Below are the code and all the weights of a small trained network. Each question names an input and a target symbol and asks about switching units off, where a switched-off unit gives its printed mean instead of its output.

import numpy as np


def w(rows, s, z=0):
    codes = np.array(rows[::2]) - 128.0
    scale = np.full(codes.shape[1], s)
    scale[-1] = z or s
    return codes * scale


def f(y):
    return np.maximum(y, 0)


def softmax(a):
    e = np.exp(a - a.max(-1, keepdims=True))
    return e / e.sum(-1, keepdims=True)


def log_softmax(a):
    a = a - a.max(-1, keepdims=True)
    return a - np.log(np.exp(a).sum(-1, keepdims=True))


def net(x, mask):
    ids = ['δεζηθμπσ'.index(c) for c in x.split()]
    T = len(ids)
    res = E[ids] + P[:T]
    q, k, v = (res @ M[0].T for M in (Q, K, V))
    z = softmax(np.where(np.tri(T) > 0, q @ k.T / 4**0.5, -1e9)) @ v
    res = res + np.where(mask[0], z, O[0][:, -1]) @ O[0][:, :-1]
    y = f(res @ A[0][:, :-1].T + A[0][:, -1])
    res = res + np.where(mask[1:25], y, B[0][:, -1]) @ B[0][:, :-1]
    return log_softmax(res[-1] @ U[:, :-1].T + U[:, -1])


Q, K, V, O, A, B = {}, {}, {}, {}, {}, {}
E = w([
[113,181,164],'δ',
[173,90,110],'ε',
[42,123,21],'ζ',
[198,107,94],'η',
[119,245,61],'θ',
[102,229,12],'μ',
[232,179,58],'π',
[253,216,112],'σ',
],0.017)
P = w([
[111,56,173],'0',
[114,70,160],'1',
[114,86,146],'2',
[123,103,140],'3',
[125,118,123],'4',
[124,137,114],'5',
[127,153,102],'6',
[125,170,90],'7',
[132,183,80],'8',
[125,202,68],'9',
[128,218,55],'10',
[123,237,52],'11',
[121,253,44],'12',
],0.0061)
Q[0] = w([
[254,161,73],'H1',
[215,152,105],'H1',
[133,128,106],'H1',
[92,123,214],'H1',
],0.034)
K[0] = w([
[183,252,56],'H1',
[156,223,88],'H1',
[143,120,114],'H1',
[68,131,187],'H1',
],0.028)
V[0] = w([
[168,116,24],'H1',
[183,25,2],'H1',
[28,100,81],'H1',
[94,112,69],'H1',
],0.0098)
O[0] = w([
[150,2,181,254],'H1',
[146,7,56,156],'H1',
[3,62,135,84],'H1',
[76,52,153,153],'H1',
],0.009,0.0091)
A[0] = w([
[73,123,139,54],'N1',
[134,128,168,146],'N2',
[135,162,39,122],'N3',
[115,172,45,46],'N4',
[156,91,125,2],'N5',
[116,107,122,3],'N6',
[135,192,152,105],'N7',
[108,154,141,205],'N8',
[90,149,232,39],'N9',
[127,122,249,172],'N10',
[76,165,96,158],'N11',
[149,161,222,93],'N12',
[192,183,180,101],'N13',
[40,181,80,159],'N14',
[172,126,210,70],'N15',
[159,134,105,134],'N16',
[89,199,138,48],'N17',
[32,176,98,36],'N18',
[139,109,203,140],'N19',
[140,150,107,80],'N20',
[137,180,161,147],'N21',
[104,139,93,208],'N22',
[124,144,81,63],'N23',
[109,132,86,89],'N24',
],0.013,0.0067)
B[0] = w([
[173,171,166,146],'N1',
[113,128,119,144],'N2',
[166,119,180,238],'N3',
[89,187,121,174],'N4',
[69,119,175,161],'N5',
[124,108,190,136],'N6',
[202,118,130,198],'N7',
[80,95,142,169],'N8',
[99,188,215,139],'N9',
[106,133,51,158],'N10',
[101,153,63,189],'N11',
[70,93,175,168],'N12',
[17,143,101,254],'N13',
[116,129,6,219],'N14',
[202,163,157,173],'N15',
[158,155,138,212],'N16',
[200,129,150,160],'N17',
[152,157,253,170],'N18',
[164,167,118,153],'N19',
[94,128,129,159],'N20',
[180,92,102,200],'N21',
[128,88,201,205],'N22',
[93,142,132,146],'N23',
[104,95,142,157],'N24',
],0.032,0.0083)
U = w([
[130,115,178,4],'δ',
[139,92,192,95],'ε',
[85,72,247,57],'ζ',
[149,96,190,106],'η',
[242,148,55,191],'θ',
[2,54,101,188],'μ',
[241,97,247,134],'π',
[101,203,225,178],'σ',
],0.0045)

Each question gives the input, a string of symbols that net reads in full, and the target symbol t.
The units are the heads (4 rows each of Q, K, V and O) and the neurons (one row each of A and B). Each row of codes is followed by its name. A weight is (code - 128) times the scale printed after its matrix; where a second scale follows, it is the last column's (O, A, B and U).
mask holds one flag per unit, heads first, then neurons. A switched-off unit (its flag False) gives its mean, the last column of its rows in O or B, instead of its output. The means were averaged over made-up inputs and are rounded, as every weight is.
A unit's drop is (log p(t) with every unit on - log p(t) with that unit switched off) / (log p(t) with every unit on - log p(t) with every unit switched off).
The circuit of an input: a set's keep is (log p(t) with only the set's units on - log p(t) with every unit switched off) / (log p(t) with every unit on - log p(t) with every unit switched off). Starting from the 12 units with the biggest drops (on a tie, the unit counted first), units are removed one at a time, each time the one whose removal leaves the highest keep (on an exact tie, the one counted first), for as long as the keep stays at least 0.8.
units of the circuit, in order: the units of the circuit, biggest drop first
unit that matters most: the unit with the biggest drop
top k neurons: the k neurons with the biggest drops, biggest first
drop when u is switched off: that unit's drop, to one decimal
input ζ θ θ θ θ ε θ μ ζ ζ σ δ, target μ: unit that matters most : N10
input η ε θ η θ ζ σ ε, target σ: units of the circuit, in order : (N13 H1 N15)
input μ θ μ ε μ θ π θ θ, target π: top 2 neurons : (N13 N14)
input ε θ σ π, target σ: top 2 neurons : (N13 N14)
input ζ ζ π μ σ, target σ: units of the circuit, in order : (N13 N15 H1)
input η ε ε μ θ ζ ζ θ θ η, target θ: units of the circuit, in order : (N13 N22)
input μ σ ε μ μ σ θ η, target σ: units of the circuit, in order : (N13 H1 N14)
input ε μ ε, target μ: top 2 neurons : (N10 N3)
input ε ζ π θ, target π: top 3 neurons : (N13 N14 N11)
input ε ζ θ, target θ: units of the circuit, in order : (N14 H1 N13)
input ζ θ π π ζ ζ, target ζ: top 3 neurons : (N18 N1 N22)
input θ π ε π δ π η μ, target π: top 3 neurons : (N13 N3 N14)
input θ ε π η σ δ ζ μ ε, target μ: top 2 neurons : (N3 N10)
input ε θ μ δ, target μ: unit that matters most : H1
input θ ε θ η ε, target θ: top 2 neurons : (N13 N10)
input θ θ μ σ ε, target σ: drop when H1 is switched off : 1.1
input η θ η η θ σ π δ θ θ θ μ θ, target μ: drop when N11 is switched off : 0.1
input θ θ θ σ ε η π θ σ π π ε π, target π: drop when H1 is switched off : 0.6
input ζ θ ε θ, target θ: drop when N13 is switched off : 0.5
input σ δ μ ε η, target μ: units of the circuit, in order : (H1)
